(in the rows, 128 means zero)
Each row is followed by its group and then its class within the group.
[126 113 154 140 126 136 124 153 121 124 114 128 131 126 127 156 127 133] => <75> > (82)
[125 115 149 150 122 147 112 142 133 116 115 130 146 150 147 167 128 146] => <75> > (56)
[131 131 145 134 128 124 110 123 118 119 118 130 133 143 123 146 138 127] => <72> > (72)
[128 124 157 162 146 117  97 129 128  97 109 143 118 150 125 171 126 117] => <72> > (70)
[138 147 143 140 148 142 106 139 138  95 118 152  99 145 124 142 133 107] => <70> > (51)
[133 132 168 158 141 142 107 161 102  86 101 140 136 150 129 160 129 142] => <75> > (62)
[131 145 134 158 156 152 103 145 157 101 108 141 111 111 130 150 147 132] => <70> > (61)
[129 115 149 160 132 126 103 142 135 101 119 136 132 130 134 170 127 144] => <75> > (56)
[127 118 159 141 146 140  97 147 132 102 123 142 140 155 138 178 125 110] => <72> > (80)
[127  90 149 140 157 124 126 137 120  88 134 145 115 146 144 159 117 125] => <75> > (82)
[132 122 152 159 148 134 106 157 119  73 120 165 125 140 126 133 139 116] => <70> > (49)
[129 121 141 142 143 146  94 162 134 107 123 162 143 123 139 148 113 140] => <79> > (54)
[128 114 140 140 150 137 104 164 133  84 110 122 113 133 121 138 128 142] => <79> > (54)
[145 142 148 164 151 143 102 146 135  89 107 150 100 136 113 138 145 126] => <70> > (61)
[123 119 174 145 153 142 106 167 114  74 126 156 139 148 151 159 113  99] => <70> > (49)
[126 134 148 147 138 133 121 143 109 108 123 129 128 132 135 156 117 122] => <75> > (82)
[124 127 152 129 124 149 114 142 111 131 131 126 174 146 152 171  94 135] => <75> > (56)
[132 130 137 138 136 140 106 146 129 103 116 142 134 138 118 149 129 118] => <70> > (61)
[130 133 142 132 121 143 113 156 132 117 119 122 138 149 142 158 132 126] => <72> > (80)
[139 138 136 150 143 148 110 148 141 102 112 139 119 146 100 142 147 126] => <70> > (61)
[136 145 134 157 133 162 198 143 134 108 115 132 113 140 131 154 138 123] => <70> > (49)
[128 150 146 140 134 134 111 137 140 110 126 141 121 136 131 148 139   4] => <70> > (51)
[130 128 150 152 132 142 101 152 126  89  94 147 118 146 120 145 129 118] => <70> > (61)
[138 121 148 141 142 138 117 138 122 103 132 135 133 144 122 163 122 127] => <75> > (56)
[118 112 154 164 143 136 118 138 114  78 140 140 127 130 121 148 121 128] => <75> > (62)
[139 150 157 152 143 142 110 147 121  88 125 147  95 148 115 150 135 125] => <70> > (49)
[154 144 147 136 130 151 114 163 132 126 113 125 131 139 127 136 133 144] => <79> > (54)
[128 128 145 138 132 131 107 128 136 106 126 133 134 141 132 157 135 122] => <72> > (80)
[130 133 146 138 133 137 109 149 145 111 113 116 122 152 122 155 135 135] => <72> > (80)
[137 154 151 169 133 140 107 143 122  85 113 143 119 147 123 151 145 131] => <70> > (51)
[120 112 143 161 139 138 126 126 127  94 129 144 122 148 125 141 133 131] => <75> > (62)
[141 143 139 156 138 155 107 159 131 103 100 124 117 139 121 154 142 165] => <79> > (54)
[148 155 150 158 116 165 103 167 121 117 103 116 123 140 130 149 141 151] => <79> > (54)
[137 167 161 140 125 142 113 137 125 113 104 109  86 145 107 159 155 150] => <75> > (62)
[144 146 150 153 133 154 110 158 120  96  97 131 123 144 117 141 142 133] => <79> > (48)
[133 115 149 140 142 150 115 152 131 104 118 133 131 127 126 138 135 132] => <79> > (54)
[125 121 155 135 132 130 107 148 120 106 134 127 138 146 135 163 123 117] => <72> > (80)
[129 132 146 168 143 139 104 149 137  89  99 149  86 145 105 142 138 155] => <75> > (56)
[139 161 147 152 140 148 109 161 123  98 109 144  97 160 122 150 143 119] => <70> > (49)
[133 107 148 147 152 131 105 146 146  88 116 152 136 146 141 160 127 123] => <72> > (72)
[129 100 144 141 144 117 104 129 138 105 131 135 123 145 135 162 126 128] => <72> > (72)
[128 108 159 157 142 143 107 167 129  71 101 158 122 136 125 155 130 146] => <79> > (54)
[132 119 176 146 140 140 100 168  95  71 108 160 124 147 125 139 116 130] => <79> > (48)

Each row is followed by its group and then its class within the group.
[132 134  96  78 119 150  77 153 126 116 169  95 120 109 109 117 122 131] => F > <267>
[107 130 107  81 100 147 102 157 122 111 187  93 116 102 108 125 138 122] => F > <267>
[115 152  60  82 140 142 116 166 129 130 151 114 145 116 119 166 141 125] => S > <274>
[147 134  72 109 130 145 114 151 127 129 133  97 108  94 151 128 136 117] => S > <254>
[120 132 161 103  88 141  64 135 111 154 161 109 145  48  99 181 138  98] => U > <251>
[140 128  91 115 151 126 138 100 142 120 137 116 122 133 105 121 126 129] => S > <272>
[130  88  87  85 141 115 114 153 122 113 143 118 129  99 104 110 148 140] => S > <254>
[129 159  34 114 111 173 138 107 127 126 126  96 111 121 120  91 146 117] => C > <278>
[141 127  55  67 131 160 106 188 129 120 158  96 112  97  96 108 121 137] => F > <277>
[120 134  17 137 140 141 130 141 128 131 132  89 123 116 157  91 121 112] => S > <274>
[139 133  26 104 159 153 126 120 113 112 124 104 122 111 111 118 114 112] => S > <272>
[126 115  69  94 139 126  98 163 123 118 143 134 111  83 111 129 118 116] => S > <254>
[127 121 121 139 134 113 104 133 122 139 121 135 123 115 126 117 127 123] => S > <272>
[129 128 128 136 133 143 112 169 104 132 149  92 125  89 124 108 123 112] => S > <254>
[126 131 134  77 107 152  89 161 115 111 161  83 142  74  91 120 131  98] => U > <283>
[147 123  55 129 139 171 140 101 145 138 145 111 121 111  80 102 116 123] => C > <278>
[137 116 107 111 120 133 145 135 136 136 151 121 103 117 150 143 114 114] => F > <277>
[132 122  74 111 114 130 122 171 126 125 135  84 124  96 123  95 128 117] => S > <254>
[106 130 124  92  90 129  93 166 127 122 169  95 101 104 136 131 130 122] => F > <267>
[145 143  47  95 157 168  98 131 130 127 134 124 128 103  91 136 122 127] => C > <271>
[134 138  97  74 121 151 101 133 125 118 175 111 119 118  95 141 122 127] => F > <267>
[159 136 102  75 111 134  97 180 104 105 170 101 104 130 108 110 126 133] => F > <277>
[130 133 128  86  79 150  72 152 117 112 156  65 111  37  88 109 122 113] => U > <251>
[133 119  87  77 129 178 100 148 120 131 140  99 117 108  86 134 122 124] => C > <271>
[132 139 141  96 132 113 121 139 127 114 127 127 116 122 127 128 121 128] => S > <272>
[137 162  57  58 140 127  80 167 120 126 157 111 113  77  89 148 119 132] => S > <254>
[142 127  38  90 127 139 147 116 118 125 140 109 105 119  74  83 132 132] => C > <278>
[125 110 121  77 111 150  85 143 129 120 179 101 115 107  90 128 126 134] => F > <267>
[144 124  76 116 166 125 136 108 121 128 107 143 116 124 127 158  92 113] => S > <272>
[105 134  85 102 115 135 100 136 140 109 172  53 130  91  98 112 124 116] => U > <283>
[126 117 107 112 130 129 107  65 124 123 145 114 127  60 105 155 124 119] => U > <251>
[115 142 113  99  94 155 101 112 128 119 155  69 116  72  99 129 123 119] => U > <283>
[150 131  92  73 120 159 109  96 136 131 150  94 113  78  97 175 107 119] => U > <253>
[128 142  72  97 128 156 104 172 117 134 162 108 115  80 113 156 117 110] => S > <274>
[144 133 114  68 102 146 103 134 135 117 137 102 124  92  93 120 124 129] => U > <253>
[144 123  80  77 151 163 104 139 114 113 147  95 125  78  75 105 123 150] => C > <278>
[134 127 114  92 116 147 113 147 131 116 143  94 120  81 122 134 137 119] => U > <283>
[129 127  81  76 137 150 100 174 117 129 160  94 110 105  97 140  97 127] => F > <282>
[136 124 111 121 120 143 131 164 126 103 137  97 114 105 110 126 119  96] => S > <274>
